Here is a tiny trained network, its code and every weight. The questions are about switching its units off for an input and a class, where a switched-off unit gives its printed mean instead of its output.

import numpy as np


def w(rows, s, z=0):
    codes = np.array(rows[::2]) - 128.0
    scale = np.full(codes.shape[1], s)
    scale[-1] = z or s
    return codes * scale


def f(y):
    return y / 2 * (1 + np.tanh(0.7978845608 * (y + 0.044715 * y**3)))


def log_softmax(a):
    a = a - a.max(-1, keepdims=True)
    return a - np.log(np.exp(a).sum(-1, keepdims=True))


def net(x, mask):
    res = np.array(x, float).reshape(1, 6) / 4 @ E
    y = f(res @ A[0][:, :-1].T + A[0][:, -1])
    res = res + np.where(mask, y, B[0][:, -1]) @ B[0][:, :-1]
    return log_softmax(res[-1] @ U[:, :-1].T + U[:, -1])


A, B = {}, {}
E = w([
[121,132,127,139,143,139,115,136,119],'x0',
[51,30,127,147,77,190,100,194,130],'x1',
[173,191,165,117,86,221,132,95,220],'x2',
[123,120,103,118,106,99,204,96,170],'x3',
[164,97,181,158,123,144,161,108,105],'x4',
[133,165,154,252,52,71,86,171,147],'x5',
],0.011)
A[0] = w([
[119,53,107,34,164,170,134,117,83,253],'N0',
[163,187,156,157,106,89,98,86,168,148],'N1',
[122,93,87,166,233,81,162,119,79,174],'N2',
[152,227,159,182,58,104,125,149,151,121],'N3',
[137,148,136,127,72,76,131,117,156,193],'N4',
[178,158,95,140,209,2,156,131,33,158],'N5',
[142,189,123,165,132,37,159,195,110,202],'N6',
[199,192,114,215,135,131,94,107,203,137],'N7',
[116,131,152,117,159,165,109,97,168,182],'N8',
[103,30,103,109,114,85,130,177,102,102],'N9',
[132,127,171,144,97,116,72,91,143,190],'N10',
[91,54,150,151,148,57,88,176,119,109],'N11',
[162,127,168,58,150,187,143,113,164,191],'N12',
[163,199,108,122,193,168,126,143,145,104],'N13',
[151,88,94,178,77,136,110,128,121,119],'N14',
[79,127,127,146,74,245,145,160,194,90],'N15',
[154,195,132,109,155,153,137,93,151,102],'N16',
],0.0099,0.0053)
B[0] = w([
[91,46,164,53,209,138,128,29,200,254],'N0',
[43,118,154,95,170,182,210,134,113,208],'N1',
[109,37,134,140,95,192,128,116,155,202],'N2',
[112,116,220,136,118,137,149,207,126,234],'N3',
[95,108,93,127,123,167,160,114,97,182],'N4',
[162,153,1,85,65,214,65,125,70,231],'N5',
[22,97,131,137,84,118,100,131,120,206],'N6',
[93,85,194,107,145,173,173,186,107,231],'N7',
[182,157,104,56,150,156,179,102,96,173],'N8',
[87,101,201,188,152,30,152,147,191,189],'N9',
[101,104,119,160,121,175,134,94,69,176],'N10',
[102,143,173,177,111,140,107,162,137,187],'N11',
[220,160,74,47,149,113,87,87,122,215],'N12',
[137,134,112,126,151,104,146,125,154,176],'N13',
[162,141,125,171,69,60,98,147,108,160],'N14',
[128,91,61,143,102,227,71,126,76,219],'N15',
[170,165,196,85,200,41,153,108,196,185],'N16',
],0.0091,0.013)
U = w([
[155,60,22,42,146,158,69,63,96,222],'0',
[49,47,232,75,253,121,166,147,152,165],'1',
[124,149,49,134,6,185,153,225,45,203],'2',
[101,129,148,234,83,26,102,204,186,42],'3',
[207,208,133,23,235,83,164,130,135,2],'4',
],0.0077,0.0026)

Each question gives the input, the list of numbers given to net, and the class t.
The units are the neurons (one row each of A and B). Each row of codes is followed by its name. A weight is (code - 128) times the scale printed after its matrix; where a second scale follows, it is the last column's (A, B and U).
mask holds one flag per neuron, in row order. A switched-off neuron (its flag False) gives its mean, the last column of its row in B, instead of its output. The means were averaged over made-up inputs and are rounded, as every weight is.
A unit's drop is (log p(t) with every unit on - log p(t) with that unit switched off) / (log p(t) with every unit on - log p(t) with every unit switched off).
The circuit of an input: a set's keep is (log p(t) with only the set's units on - log p(t) with every unit switched off) / (log p(t) with every unit on - log p(t) with every unit switched off). Starting from the 12 units with the biggest drops (on a tie, the unit counted first), units are removed one at a time, each time the one whose removal leaves the highest keep (on an exact tie, the one counted first), for as long as the keep stays at least 0.8.
circuit, biggest first: the units of the circuit, biggest drop first
k most important neurons: the k neurons with the biggest drops, biggest first
drop of u: that unit's drop, to one decimal
input [2,0,7,-3,8,-2], class 4: 2 most important neurons	[N5 N16]
input [-3,1,1,2,-5,6], class 2: circuit, biggest first	[N0]
input [7,7,1,-2,8,1], class 2: circuit, biggest first	[N15 N0]
input [6,1,-7,7,4,5], class 3: 2 most important neurons	[N9 N15]
input [-4,6,0,0,-2,2], class 3: 2 most important neurons	[N5 N9]
input [-4,6,1,0,-1,-3], class 0: 3 most important neurons	[N15 N3 N7]
input [2,1,-8,-3,-8,8], class 3: 2 most important neurons	[N9 N11]
input [4,-3,-8,-8,-8,2], class 2: 3 most important neurons	[N5 N0 N11]
input [7,-8,-6,-7,7,0], class 0: 2 most important neurons	[N3 N5]
input [-5,2,0,-2,1,1], class 3: 2 most important neurons	[N5 N0]
input [3,-4,0,-5,3,8], class 2: 4 most important neurons	[N0 N5 N16 N9]
input [3,5,5,-3,0,5], class 2: drop of N5	0.0
input [-1,-1,7,-8,0,-7], class 4: drop of N16	0.2
input [8,3,8,-6,7,5], class 2: drop of N0	0.4
input [7,-5,-8,0,2,-6], class 0: circuit, biggest first	[N5]
